[ 16  -2  -7  11  -7   2  21  16  -4 -20 -12   0  -6   1  -3  -5   1  15
   5   1] => 2
[  2   0  -5  -4  -7  11  26  18  -5 -19  -4   7 -18  10  -9  -4  12   3
  -9  -1] => 8
[ 20   0  -7   9  -4   0  12  10   4  -8   8   1  -6   8 -10  -4   2   2
  -5   1] => 20
[ 31  -8  -6  20  -5  -8  12  11   8 -18 -15 -10 -14   0   2  -6  -3  15
  19   5] => 0
[  9  -2  -6  14  -6   8  23  17  -4 -19 -11   2  -8   4  -6  -4  11   8
   2   0] => 1
[ 19  -2  -8  14  -4   8  18  21   1 -15  -7   4  -9   7  -6  -5  13   6
   0   0] => 0
[ 43  -7  -9  19  -3  -9   7  13  10 -16 -11 -10 -14  -1   3  -6   2  20
  18   5] => 0
[ 25  -4  -6  13   0   5   6  13   8 -10   1   0  -8   8  -4  -6   0   9
  -3   1] => 1
[ 37   0 -11  19  -8 -10  18  19   3 -20  -6  -3 -13   2  -1  -5  -3  17
   5   4] => 14
[ 15   9 -13  16  -7  11  22  28 -10 -11   9  12  -9   9 -14  -3   8  11
 -19  -3] => 20
[ 25  -5  -5   9   1   3   7   9  10 -10  -1  -2   1   7  -4  -6   0   3
   3   2] => 0
[ 31  -5  -7  19  -4 -11  11   7  10 -13   1  -7 -15   2  -3  -5   4  11
   5   5] => 17
[  6  -6  -2   7  -3   3  20   7   2 -18  -9  -2 -12   5  -5  -5  12   5
   5   2] => 3
[ 25   1  -9  14  -3  -2  14  16   2 -11   5   1 -13   7  -9  -4   0   9
  -4   1] => 19
[ 13  -4  -4   1  -7   0  18  11   6 -16   0   1 -21  10  -7  -5   4   0
  -4   2] => 13
[ 12  -5  -4  12  -5   1  20  10   1 -19  -9  -2 -10   6  -4  -5   8   4
   6   2] => 5

[  6 -36  -6 -13  -4 -46   8   5  -6   5 -27 -29  -3  29 -18  30  49  14
 -23   0 -47  43  19  16  -8  10  15 -29  12  28  -2   2  -5   9  11] => 20
[ -8   9  -8   7  -8 -15  14 -19  -7  -1 -12  -3  -1  18 -52   9  26   7
   1   0 -49   4  48 -16 -16  19   4 -24   4  -2  -2  -2  13 -38  -5] => 14
[ -2  42   4   2 -11 -23  25 -22  -7  -2 -28  -7   1  11 -50  23  23  18
  -4 -10 -46  -2  24 -12 -10   8  15 -16  -2 -15  -8  -2   3 -13  -5] => 14
[  9 -56   7 -12  10  12 -23  -1  -1   3  13 -19   1   4   3   1 -14 -11
 -27   6 -22 -13  -1 -28  12  11   1   0  11  11  10   4  -5  19   5] => 18
[-18  23  -9  15 -21 -14  15 -22  -7  -1  -7   1   2   6 -39   0  41  -1
   4  -4 -14  11  32   4 -16  20   2 -20  -6 -15   0  -2  18 -42 -13] => 10
[ -6  44  -4   7  -5   0  21 -18   0   3  13  22  -9   0  -8  -2   1  17
  15  -2 -20 -25   6 -24  -3   7  -3 -10 -12 -19   4  -2   9 -32  -5] => 12
[  1  44   0   0  -3  -1  16   3   7   3  -2  24   1 -22  14  -1   8  17
  50  -6  15  -5 -23  -2   4  -6   0  13 -10  -8   1  -2  -4  15   2] => 10
[-21  21  -8  10 -10  20  12   5  -1  -3  10  21   2 -10   3 -13  -5  -7
  -1   5  24 -17  14  14  -3   5 -10   2  -7 -24   0  -3   7 -34 -12] => 6
[-13  63 -13  11 -15   9  22 -12   0   1  22  26 -11   8   7 -10  23  13
  12   3  -9 -10   0  -4  -9   5 -12 -12 -20 -20   2  -1  18 -53  -3] => 7
[-16 -22   1  15  -7  44 -18  23   2  -9  -2   4  21 -14  11 -47 -34 -23
 -17  15  50   4  18  20  -3 -21 -17  14  -3 -10  -3  -4   6 -11 -12] => 0
[-21  10  -4  12  -3  33   5   2   5  -5  20  29   6 -15  -1 -26 -19 -16
  17   7  48 -41  12  -3   5   5 -16  15  -4 -29   5  -4  10 -22 -18] => 5
[-16  26 -10  18 -22  -8  17 -31  -6  -2  -3   1   1  14 -43  -1  45  -2
  10  -2 -15   3  33  -7 -17  24  -1 -24  -4 -16   2  -2  21 -52 -14] => 10
